Here is a tiny trained network, its code and every weight. The questions are about switching its units off for an input and a class, where a switched-off unit gives its printed mean instead of its output.

import numpy as np


def w(rows, s, z=0):
    codes = np.array(rows[::2]) - 128.0
    scale = np.full(codes.shape[1], s)
    scale[-1] = z or s
    return codes * scale


def norm(h):
    return h / np.sqrt((h * h).mean(-1, keepdims=True) + 1e-5)


def f(y):
    return y / 2 * (1 + np.tanh(0.7978845608 * (y + 0.044715 * y**3)))


def log_softmax(a):
    a = a - a.max(-1, keepdims=True)
    return a - np.log(np.exp(a).sum(-1, keepdims=True))


def net(x, mask):
    res = np.array(x, float).reshape(1, 2) / 4 @ E
    u = 0
    for l in range(2):
        y = f(norm(res) @ A[l][:, :-1].T + A[l][:, -1])
        res = res + np.where(mask[u : u + 8], y, B[l][:, -1]) @ B[l][:, :-1]
        u += 8
    return log_softmax(norm(res)[-1] @ U[:, :-1].T + U[:, -1])


A, B = {}, {}
E = w([
[101,3,204,74,86,67,34,11,71,46,54],'x0',
[61,77,95,143,2,101,233,87,250,13,254],'x1',
],0.007)
A[0] = w([
[113,103,110,103,149,115,82,119,95,238,68,97],'0.n1',
[69,82,79,81,168,55,96,66,83,49,118,2],'0.n2',
[68,66,82,137,93,17,108,85,1,88,159,108],'0.n3',
[39,107,52,198,180,114,104,85,120,97,142,42],'0.n4',
[81,146,72,136,126,177,153,128,136,55,129,165],'0.n5',
[167,213,149,159,118,136,130,226,130,72,118,4],'0.n6',
[84,102,134,52,123,137,176,128,123,91,133,124],'0.n7',
[156,171,76,115,141,228,137,158,193,145,86,183],'0.n8',
],0.0071,0.0051)
B[0] = w([
[62,175,75,128,188,72,110,80,135,149,149,243],'0.n1',
[56,125,185,154,91,84,226,169,186,78,165,209],'0.n2',
[106,232,235,49,133,133,160,108,188,144,155,254],'0.n3',
[185,174,195,92,176,131,228,74,254,51,131,118],'0.n4',
[117,161,115,108,201,97,92,157,87,188,96,196],'0.n5',
[166,125,154,80,44,138,113,151,234,84,113,144],'0.n6',
[88,107,135,147,239,124,146,110,128,159,119,172],'0.n7',
[155,73,132,135,88,103,59,80,118,83,93,233],'0.n8',
],0.0082,0.0059)
A[1] = w([
[15,45,94,162,73,89,182,72,145,34,202,160],'1.n1',
[100,8,217,157,65,199,178,194,48,46,153,13],'1.n2',
[144,145,94,97,150,77,128,89,141,193,133,249],'1.n3',
[90,29,79,209,23,64,80,68,120,97,178,150],'1.n4',
[199,166,136,156,51,217,111,232,179,187,147,60],'1.n5',
[102,139,230,103,159,91,92,78,79,114,49,84],'1.n6',
[131,176,1,164,135,91,101,101,171,170,199,78],'1.n7',
[126,44,159,197,120,192,156,216,18,189,143,3],'1.n8',
],0.0081,0.0053)
B[1] = w([
[189,122,54,160,151,154,53,149,61,167,79,244],'1.n1',
[232,55,205,48,22,136,163,98,118,116,123,128],'1.n2',
[93,170,158,157,114,136,192,168,81,144,182,221],'1.n3',
[39,218,135,147,188,118,211,172,104,197,196,158],'1.n4',
[167,39,185,61,71,96,117,35,168,7,87,171],'1.n5',
[190,74,75,137,96,157,125,134,179,98,116,212],'1.n6',
[140,85,179,84,115,125,113,83,172,86,87,209],'1.n7',
[170,113,226,66,65,81,172,67,181,88,104,122],'1.n8',
],0.012,0.011)
U = w([
[193,80,174,56,47,74,94,58,203,51,55,163],'0',
[161,145,6,179,202,158,66,179,33,213,88,147],'1',
[41,211,213,114,181,68,212,173,167,188,191,197],'2',
[112,79,169,107,79,208,97,228,122,185,173,6],'3',
[106,62,175,120,82,225,82,219,140,204,188,6],'4',
],0.017,0.011)

Each question gives the input, the list of numbers given to net, and the class t.
The units are the neurons (one row each of A and B). Each row of codes is followed by its name. A weight is (code - 128) times the scale printed after its matrix; where a second scale follows, it is the last column's (A, B and U).
mask holds one flag per neuron, layer by layer. A switched-off neuron (its flag False) gives its mean, the last column of its row in B, instead of its output. The means were averaged over made-up inputs and are rounded, as every weight is.
A unit's drop is (log p(t) with every unit on - log p(t) with that unit switched off) / (log p(t) with every unit on - log p(t) with every unit switched off).
The circuit of an input: a set's keep is (log p(t) with only the set's units on - log p(t) with every unit switched off) / (log p(t) with every unit on - log p(t) with every unit switched off). Starting from the 12 units with the biggest drops (on a tie, the unit counted first), units are removed one at a time, each time the one whose removal leaves the highest keep (on an exact tie, the one counted first), for as long as the keep stays at least 0.8.
circuit, biggest first: the units of the circuit, biggest drop first
unit that matters most: the unit with the biggest drop
k most important neurons: the k neurons with the biggest drops, biggest first
k most important neurons of layer l: the k neurons of layer l with the biggest drops, biggest first
drop of u: that unit's drop, to one decimal
input [7,8], class 1: 2 most important neurons => [1.n1 1.n7]
input [-1,-2], class 2: unit that matters most => 0.n3
input [-4,0], class 0: 2 most important neurons of layer 0 => [0.n1 0.n6]
input [-6,6], class 0: circuit, biggest first => [0.n1 1.n5]
input [-2,3], class 2: 3 most important neurons => [0.n2 0.n5 1.n5]
input [0,-2], class 2: 2 most important neurons => [1.n1 0.n1]
input [-5,6], class 1: 2 most important neurons => [0.n3 1.n1]
input [4,6], class 1: 3 most important neurons => [1.n1 1.n7 1.n5]
input [-2,0], class 2: 2 most important neurons of layer 1 => [1.n4 1.n1]
input [-3,0], class 2: 4 most important neurons of layer 1 => [1.n4 1.n1 1.n6 1.n7]
input [2,-3], class 2: 4 most important neurons => [1.n1 1.n3 0.n1 1.n5]
input [-6,7], class 1: 2 most important neurons => [0.n3 1.n1]
input [-3,-1], class 2: circuit, biggest first => [1.n4 0.n8 0.n3]
input [-1,-3], class 2: circuit, biggest first => [1.n1]
input [2,-1], class 2: 2 most important neurons => [0.n3 0.n8]
input [-5,5], class 0: 4 most important neurons => [1.n7 0.n1 0.n5 0.n2]
input [-2,1], class 2: 2 most important neurons => [0.n8 0.n3]
input [5,6], class 1: 3 most important neurons => [1.n1 1.n7 1.n5]
input [-1,2], class 2: 2 most important neurons of layer 1 => [1.n1 1.n3]
input [-1,4], class 1: most important neuron => [0.n3]
input [-4,-2], class 0: 2 most important neurons => [1.n5 0.n6]
input [-2,7], class 1: drop of 1.n1 => 0.8
input [-8,-7], class 0: drop of 1.n5 => 0.6
input [-1,6], class 1: drop of 1.n1 => 0.7
input [5,8], class 1: drop of 1.n1 => 1.1
